Here is a tiny trained network, its code and every weight. The questions are about switching its units off for an input and a class, where a switched-off unit gives its printed mean instead of its output.

import numpy as np


def w(rows, s, z=0):
    codes = np.array(rows[::2]) - 128.0
    scale = np.full(codes.shape[1], s)
    scale[-1] = z or s
    return codes * scale


def f(y):
    return y / 2 * (1 + np.tanh(0.7978845608 * (y + 0.044715 * y**3)))


def log_softmax(a):
    a = a - a.max(-1, keepdims=True)
    return a - np.log(np.exp(a).sum(-1, keepdims=True))


def net(x, mask):
    res = np.array(x, float).reshape(1, 4) / 4 @ E
    y = f(res @ A[0][:, :-1].T + A[0][:, -1])
    res = res + np.where(mask, y, B[0][:, -1]) @ B[0][:, :-1]
    return log_softmax(res[-1] @ U[:, :-1].T + U[:, -1])


A, B = {}, {}
E = w([
[234,134,42,20,117,84,75],'x0',
[39,211,94,50,201,76,104],'x1',
[115,135,37,116,97,170,254],'x2',
[59,16,29,128,167,210,36],'x3',
],0.0095)
A[0] = w([
[178,66,63,82,186,169,105,121],'neuron 0',
[90,120,175,147,155,163,136,253],'neuron 1',
[46,176,138,81,152,93,109,120],'neuron 2',
[104,68,106,95,139,160,70,88],'neuron 3',
[171,176,111,106,43,73,187,233],'neuron 4',
[106,125,100,79,162,71,135,92],'neuron 5',
[115,137,60,105,146,148,246,61],'neuron 6',
[57,49,90,98,137,183,99,124],'neuron 7',
[158,166,81,95,81,69,100,110],'neuron 8',
[22,146,176,207,160,131,140,87],'neuron 9',
[93,159,85,113,194,77,151,130],'neuron 10',
[191,73,121,198,42,135,121,90],'neuron 11',
[157,107,213,141,206,69,31,139],'neuron 12',
[210,89,71,56,136,30,65,98],'neuron 13',
[175,171,176,90,112,80,141,98],'neuron 14',
[68,156,120,99,190,125,144,78],'neuron 15',
[184,66,191,136,109,202,137,89],'neuron 16',
[106,173,49,89,108,149,172,107],'neuron 17',
[163,133,162,164,192,70,100,91],'neuron 18',
[191,108,98,144,76,154,140,109],'neuron 19',
],0.011,0.0038)
B[0] = w([
[141,172,129,180,110,111,140,219],'neuron 0',
[183,133,80,162,135,124,143,191],'neuron 1',
[153,110,202,97,124,63,84,191],'neuron 2',
[142,178,164,153,61,106,166,207],'neuron 3',
[118,103,126,186,90,112,127,235],'neuron 4',
[143,122,159,110,186,125,82,165],'neuron 5',
[25,105,104,127,113,140,149,191],'neuron 6',
[148,147,173,149,59,93,165,235],'neuron 7',
[135,143,132,175,136,152,90,187],'neuron 8',
[177,157,80,188,188,171,90,216],'neuron 9',
[122,95,175,100,113,82,93,178],'neuron 10',
[132,98,197,76,147,112,66,215],'neuron 11',
[10,46,84,115,90,170,183,234],'neuron 12',
[138,142,95,175,180,187,95,246],'neuron 13',
[158,195,145,156,87,115,141,207],'neuron 14',
[162,110,203,113,187,124,82,169],'neuron 15',
[138,102,208,112,151,112,46,201],'neuron 16',
[85,86,137,146,142,156,117,181],'neuron 17',
[93,134,101,122,84,148,143,171],'neuron 18',
[95,97,153,119,186,139,53,182],'neuron 19',
],0.011,0.013)
U = w([
[169,72,227,76,188,91,61,101],'0',
[197,142,80,252,230,187,97,103],'1',
[191,171,177,209,1,62,177,104],'2',
[22,45,112,120,105,181,147,146],'3',
[186,75,99,183,120,85,136,255],'4',
[187,132,113,44,125,176,182,76],'5',
[202,108,93,23,147,119,172,90],'6',
],0.0094,0.0071)

Each question gives the input, the list of numbers given to net, and the class t.
The units are the neurons (one row each of A and B). Each row of codes is followed by its name. A weight is (code - 128) times the scale printed after its matrix; where a second scale follows, it is the last column's (A, B and U).
mask holds one flag per neuron, in row order. A switched-off neuron (its flag False) gives its mean, the last column of its row in B, instead of its output. The means were averaged over made-up inputs and are rounded, as every weight is.
A unit's drop is (log p(t) with every unit on - log p(t) with that unit switched off) / (log p(t) with every unit on - log p(t) with every unit switched off).
The circuit of an input: a set's keep is (log p(t) with only the set's units on - log p(t) with every unit switched off) / (log p(t) with every unit on - log p(t) with every unit switched off). Starting from the 12 units with the biggest drops (on a tie, the unit counted first), units are removed one at a time, each time the one whose removal leaves the highest keep (on an exact tie, the one counted first), for as long as the keep stays at least 0.8.
units of the circuit, in order: the units of the circuit, biggest drop first
most important unit: the unit with the biggest drop
top k neurons: the k neurons with the biggest drops, biggest first
drop of u: that unit's drop, to one decimal
input [1,-8,-3,7], class 0: top 2 neurons : [neuron 11; neuron 16]
input [-5,-3,-6,4], class 3: units of the circuit, in order : [neuron 12]
input [-3,4,0,-2], class 0: top 2 neurons : [neuron 13; neuron 2]
input [8,-3,7,-6], class 1: top 2 neurons : [neuron 13; neuron 12]
input [2,-7,2,-7], class 0: top 2 neurons : [neuron 11; neuron 19]
input [-6,-5,8,-7], class 3: top 2 neurons : [neuron 6; neuron 7]
input [-6,-6,-7,-3], class 3: top 3 neurons : [neuron 12; neuron 18; neuron 2]
input [-8,-6,-5,1], class 1: top 3 neurons : [neuron 9; neuron 1; neuron 2]
input [-5,2,0,7], class 2: top 3 neurons : [neuron 7; neuron 3; neuron 13]
input [-1,-4,5,2], class 3: top 2 neurons : [neuron 6; neuron 2]
input [5,-5,5,8], class 2: top 3 neurons : [neuron 7; neuron 0; neuron 3]
input [4,2,-7,7], class 2: top 2 neurons : [neuron 3; neuron 7]
input [-7,-2,-8,3], class 3: top 2 neurons : [neuron 12; neuron 13]
input [8,3,-3,-6], class 1: most important unit : neuron 13
input [8,-2,4,6], class 1: drop of neuron 13 : 3.8
input [-5,0,6,-3], class 3: drop of neuron 17 : 0.1
input [-8,6,5,3], class 1: drop of neuron 11 : 0.1
